Below are the code and all the weights of a small trained network. Each question names an input and a class and asks about switching units off, where a switched-off unit gives its printed mean instead of its output.

import numpy as np


def w(rows, s, z=0):
    codes = np.array(rows[::2]) - 128.0
    scale = np.full(codes.shape[1], s)
    scale[-1] = z or s
    return codes * scale


def f(y):
    return y / 2 * (1 + np.tanh(0.7978845608 * (y + 0.044715 * y**3)))


def log_softmax(a):
    a = a - a.max(-1, keepdims=True)
    return a - np.log(np.exp(a).sum(-1, keepdims=True))


def net(x, mask):
    res = np.array(x, float).reshape(1, 6) / 4 @ E
    y = f(res @ A[0][:, :-1].T + A[0][:, -1])
    res = res + np.where(mask, y, B[0][:, -1]) @ B[0][:, :-1]
    return log_softmax(res[-1] @ U[:, :-1].T + U[:, -1])


A, B = {}, {}
E = w([
[200,152,77,125,61,143,128,54,8,154],'x0',
[175,102,126,135,182,112,122,152,104,136],'x1',
[115,37,68,34,160,190,39,80,138,78],'x2',
[61,62,117,192,160,216,206,55,131,177],'x3',
[141,120,130,127,150,123,122,138,117,140],'x4',
[101,126,138,111,104,99,159,109,124,116],'x5',
],0.014)
A[0] = w([
[101,103,142,241,148,156,214,96,128,205,134],'neuron 1',
[187,182,104,161,78,140,145,93,27,147,142],'neuron 2',
[181,131,86,127,79,149,121,58,26,137,94],'neuron 3',
[118,53,96,16,142,148,55,85,147,79,149],'neuron 4',
[100,74,120,192,162,176,191,74,129,152,165],'neuron 5',
[109,107,137,131,136,121,132,163,174,120,213],'neuron 6',
[58,91,166,131,193,129,156,170,208,129,147],'neuron 7',
[103,46,113,141,158,191,152,63,120,122,69],'neuron 8',
[180,143,103,109,82,107,101,116,96,82,160],'neuron 9',
[137,173,146,156,114,92,150,162,134,135,254],'neuron 10',
[94,8,106,108,149,179,129,52,135,148,90],'neuron 11',
[110,122,141,122,143,105,124,180,199,106,218],'neuron 12',
],0.016,0.0094)
B[0] = w([
[101,101,202,180,63,209,194,168,84,115,225],'neuron 1',
[115,122,84,162,62,28,117,40,125,94,230],'neuron 2',
[126,174,135,56,103,182,133,143,60,216,223],'neuron 3',
[129,58,133,58,106,162,155,148,84,5,252],'neuron 4',
[90,101,96,186,93,184,188,115,148,171,214],'neuron 5',
[97,125,170,158,185,130,131,147,145,101,183],'neuron 6',
[206,107,88,162,106,152,87,185,220,122,227],'neuron 7',
[91,169,61,102,172,133,92,87,138,158,196],'neuron 8',
[227,124,155,106,91,149,100,182,125,150,198],'neuron 9',
[159,187,176,135,187,56,95,155,147,166,196],'neuron 10',
[136,150,56,97,192,135,88,92,162,160,213],'neuron 11',
[66,140,194,126,205,90,171,108,135,90,206],'neuron 12',
],0.025,0.033)
U = w([
[131,254,199,173,221,81,125,183,142,143,230],'0',
[106,106,165,217,106,158,179,204,189,174,185],'1',
[194,137,150,159,30,6,69,125,131,191,254],'2',
[104,124,117,185,24,147,183,87,46,165,74],'3',
[124,65,174,98,168,97,114,168,133,20,113],'4',
[107,77,43,150,176,172,100,132,213,110,3],'5',
[187,91,134,63,47,133,91,149,38,115,147],'6',
[88,163,63,69,130,170,101,80,85,208,1],'7',
],0.0096,0.0028)

Each question gives the input, the list of numbers given to net, and the class t.
The units are the neurons (one row each of A and B). Each row of codes is followed by its name. A weight is (code - 128) times the scale printed after its matrix; where a second scale follows, it is the last column's (A, B and U).
mask holds one flag per neuron, in row order. A switched-off neuron (its flag False) gives its mean, the last column of its row in B, instead of its output. The means were averaged over made-up inputs and are rounded, as every weight is.
A unit's drop is (log p(t) with every unit on - log p(t) with that unit switched off) / (log p(t) with every unit on - log p(t) with every unit switched off).
The circuit of an input: a set's keep is (log p(t) with only the set's units on - log p(t) with every unit switched off) / (log p(t) with every unit on - log p(t) with every unit switched off). Starting from all 12 units, units are removed one at a time, each time the one whose removal leaves the highest keep (on an exact tie, the one counted first), for as long as the keep stays at least 0.8.
units of the circuit, in order: the units of the circuit, biggest drop first
most important unit: the unit with the biggest drop
k most important neurons: the k neurons with the biggest drops, biggest first
drop of u: that unit's drop, to one decimal
input [7,-8,-3,-1,3,3], class 2: units of the circuit, in order : neuron 2
input [6,7,0,1,5,3], class 3: 4 most important neurons : neuron 2; neuron 4; neuron 3; neuron 7
input [-8,3,5,0,-2,0], class 4: 2 most important neurons : neuron 4; neuron 12
input [1,2,-1,0,5,6], class 2: 2 most important neurons : neuron 4; neuron 12
input [-1,3,-7,0,-5,1], class 0: 2 most important neurons : neuron 10; neuron 5
input [0,3,-2,-2,-4,-8], class 0: 2 most important neurons : neuron 4; neuron 2
input [-5,-4,-5,0,1,-8], class 0: 2 most important neurons : neuron 10; neuron 5
input [-2,-4,1,4,8,7], class 5: 2 most important neurons : neuron 11; neuron 8
input [0,-3,1,0,3,3], class 4: 3 most important neurons : neuron 3; neuron 5; neuron 7
input [4,0,7,1,-8,-8], class 7: 3 most important neurons : neuron 11; neuron 8; neuron 1
input [-8,-1,0,-1,7,7], class 0: 2 most important neurons : neuron 4; neuron 12
input [0,3,-2,-6,-3,-3], class 0: 2 most important neurons : neuron 4; neuron 2
input [5,-8,2,8,-5,-1], class 7: drop of neuron 8 : 2.4
input [1,3,2,1,-3,-3], class 7: most important unit : neuron 7
input [4,-7,-3,-1,3,-8], class 2: drop of neuron 4 : 0.2
input [1,-2,-4,0,-5,3], class 2: drop of neuron 5 : 0.3
